Here is a tiny trained network, its code and every weight. The questions are about switching its units off for an input and a class, where a switched-off unit gives its printed mean instead of its output.

import numpy as np


def w(rows, s, z=0):
    codes = np.array(rows[::2]) - 128.0
    scale = np.full(codes.shape[1], s)
    scale[-1] = z or s
    return codes * scale


def norm(h):
    return h / np.sqrt((h * h).mean(-1, keepdims=True) + 1e-5)


def f(y):
    return np.maximum(y, 0)


def log_softmax(a):
    a = a - a.max(-1, keepdims=True)
    return a - np.log(np.exp(a).sum(-1, keepdims=True))


def net(x, mask):
    res = np.array(x, float).reshape(1, 4) / 4 @ E
    u = 0
    for l in range(4):
        y = f(norm(res) @ A[l][:, :-1].T + A[l][:, -1])
        res = res + np.where(mask[u : u + 3], y, B[l][:, -1]) @ B[l][:, :-1]
        u += 3
    return log_softmax(norm(res)[-1] @ U[:, :-1].T + U[:, -1])


A, B = {}, {}
E = w([
[128,184,205,106,156,120,89,162,172,59,65],'x0',
[95,82,116,77,173,173,129,84,92,175,63],'x1',
[126,143,85,95,125,147,73,69,171,160,122],'x2',
[139,142,154,195,254,218,93,174,169,101,164],'x3',
],0.0041)
A[0] = w([
[114,54,75,214,129,145,177,112,74,150,252,47],'L0N0',
[172,171,209,125,144,82,216,165,96,90,193,48],'L0N1',
[187,238,149,186,83,107,148,180,155,31,140,2],'L0N2',
],0.0029,0.003)
B[0] = w([
[191,1,66,178,195,126,150,168,156,211,210,255],'L0N0',
[169,127,43,77,115,158,50,88,184,57,129,193],'L0N1',
[132,182,199,91,87,138,128,178,253,28,253,213],'L0N2',
],0.0042,0.002)
A[1] = w([
[113,81,121,75,10,8,192,65,72,126,86,6],'L1N0',
[106,118,112,122,208,232,190,122,62,114,94,26],'L1N1',
[45,145,253,130,215,196,205,189,31,99,43,15],'L1N2',
],0.0036,0.0017)
B[1] = w([
[226,138,208,83,51,116,223,45,4,175,2,254],'L1N0',
[88,138,183,122,143,76,89,214,154,106,81,198],'L1N1',
[75,18,129,206,144,39,114,155,95,58,68,221],'L1N2',
],0.0056,0.0035)
A[2] = w([
[169,156,165,114,77,130,188,15,14,121,88,107],'L2N0',
[112,254,143,146,66,117,150,149,164,27,179,90],'L2N1',
[115,183,117,96,183,75,167,142,105,144,175,2],'L2N2',
],0.0047,0.0046)
B[2] = w([
[157,219,176,56,51,87,183,22,62,203,29,254],'L2N0',
[145,204,183,49,65,20,137,189,195,44,237,190],'L2N1',
[162,238,29,83,96,68,103,126,105,3,61,128],'L2N2',
],0.0048,0.0055)
A[3] = w([
[160,6,19,223,126,168,248,160,51,196,252,43],'L3N0',
[131,212,80,17,198,130,44,135,146,149,94,5],'L3N1',
[225,119,144,138,210,170,125,227,151,83,191,128],'L3N2',
],0.0034,0.0031)
B[3] = w([
[188,19,65,198,59,153,120,233,2,237,238,252],'L3N0',
[93,150,45,147,148,219,160,47,205,219,189,157],'L3N1',
[116,129,96,83,53,108,164,104,74,143,89,253],'L3N2',
],0.0065,0.003)
U = w([
[209,20,39,223,67,156,127,240,29,246,242,113],'0',
[209,187,209,9,1,34,219,21,28,220,3,208],'1',
[45,199,50,84,207,240,59,38,241,227,142,4],'2',
[198,241,239,58,50,42,101,232,255,4,231,222],'3',
[12,31,207,199,240,89,36,224,121,34,5,97],'4',
],0.0063,0.0033)

Each question gives the input, the list of numbers given to net, and the class t.
The units are the neurons (one row each of A and B). Each row of codes is followed by its name. A weight is (code - 128) times the scale printed after its matrix; where a second scale follows, it is the last column's (A, B and U).
mask holds one flag per neuron, layer by layer. A switched-off neuron (its flag False) gives its mean, the last column of its row in B, instead of its output. The means were averaged over made-up inputs and are rounded, as every weight is.
A unit's drop is (log p(t) with every unit on - log p(t) with that unit switched off) / (log p(t) with every unit on - log p(t) with every unit switched off).
The circuit of an input: a set's keep is (log p(t) with only the set's units on - log p(t) with every unit switched off) / (log p(t) with every unit on - log p(t) with every unit switched off). Starting from all 12 units, units are removed one at a time, each time the one whose removal leaves the highest keep (on an exact tie, the one counted first), for as long as the keep stays at least 0.8.
units of the circuit, in order: the units of the circuit, biggest drop first
k most important neurons: the k neurons with the biggest drops, biggest first
k most important neurons of layer l: the k neurons of layer l with the biggest drops, biggest first
drop of u: that unit's drop, to one decimal
input [7,-1,7,0], class 3: 2 most important neurons	(L2N1; L1N0)
input [-3,5,1,3], class 0: units of the circuit, in order	(L1N0)
input [-1,2,2,0], class 2: units of the circuit, in order	(L1N0; L1N2; L2N0; L3N0)
input [-5,-6,-8,-3], class 0: units of the circuit, in order	(L0N0; L3N0)
input [6,-3,-4,-5], class 3: 2 most important neurons of layer 0	(L0N2; L0N1)
input [1,-3,7,0], class 3: 4 most important neurons	(L1N0; L0N0; L2N1; L2N0)
input [-2,-5,1,6], class 3: 3 most important neurons	(L0N2; L2N1; L3N0)
input [3,8,4,-1], class 4: units of the circuit, in order	(L1N0; L2N0)
input [-3,3,5,7], class 2: 2 most important neurons of layer 1	(L1N1; L1N2)
input [4,7,4,0], class 4: 2 most important neurons	(L1N0; L1N2)
input [0,7,5,0], class 2: drop of L1N0	0.7
input [-1,3,-2,6], class 4: drop of L1N1	0.1
input [0,-1,5,0], class 2: drop of L2N0	0.1
input [4,2,-7,5], class 4: units of the circuit, in order	(L1N2)
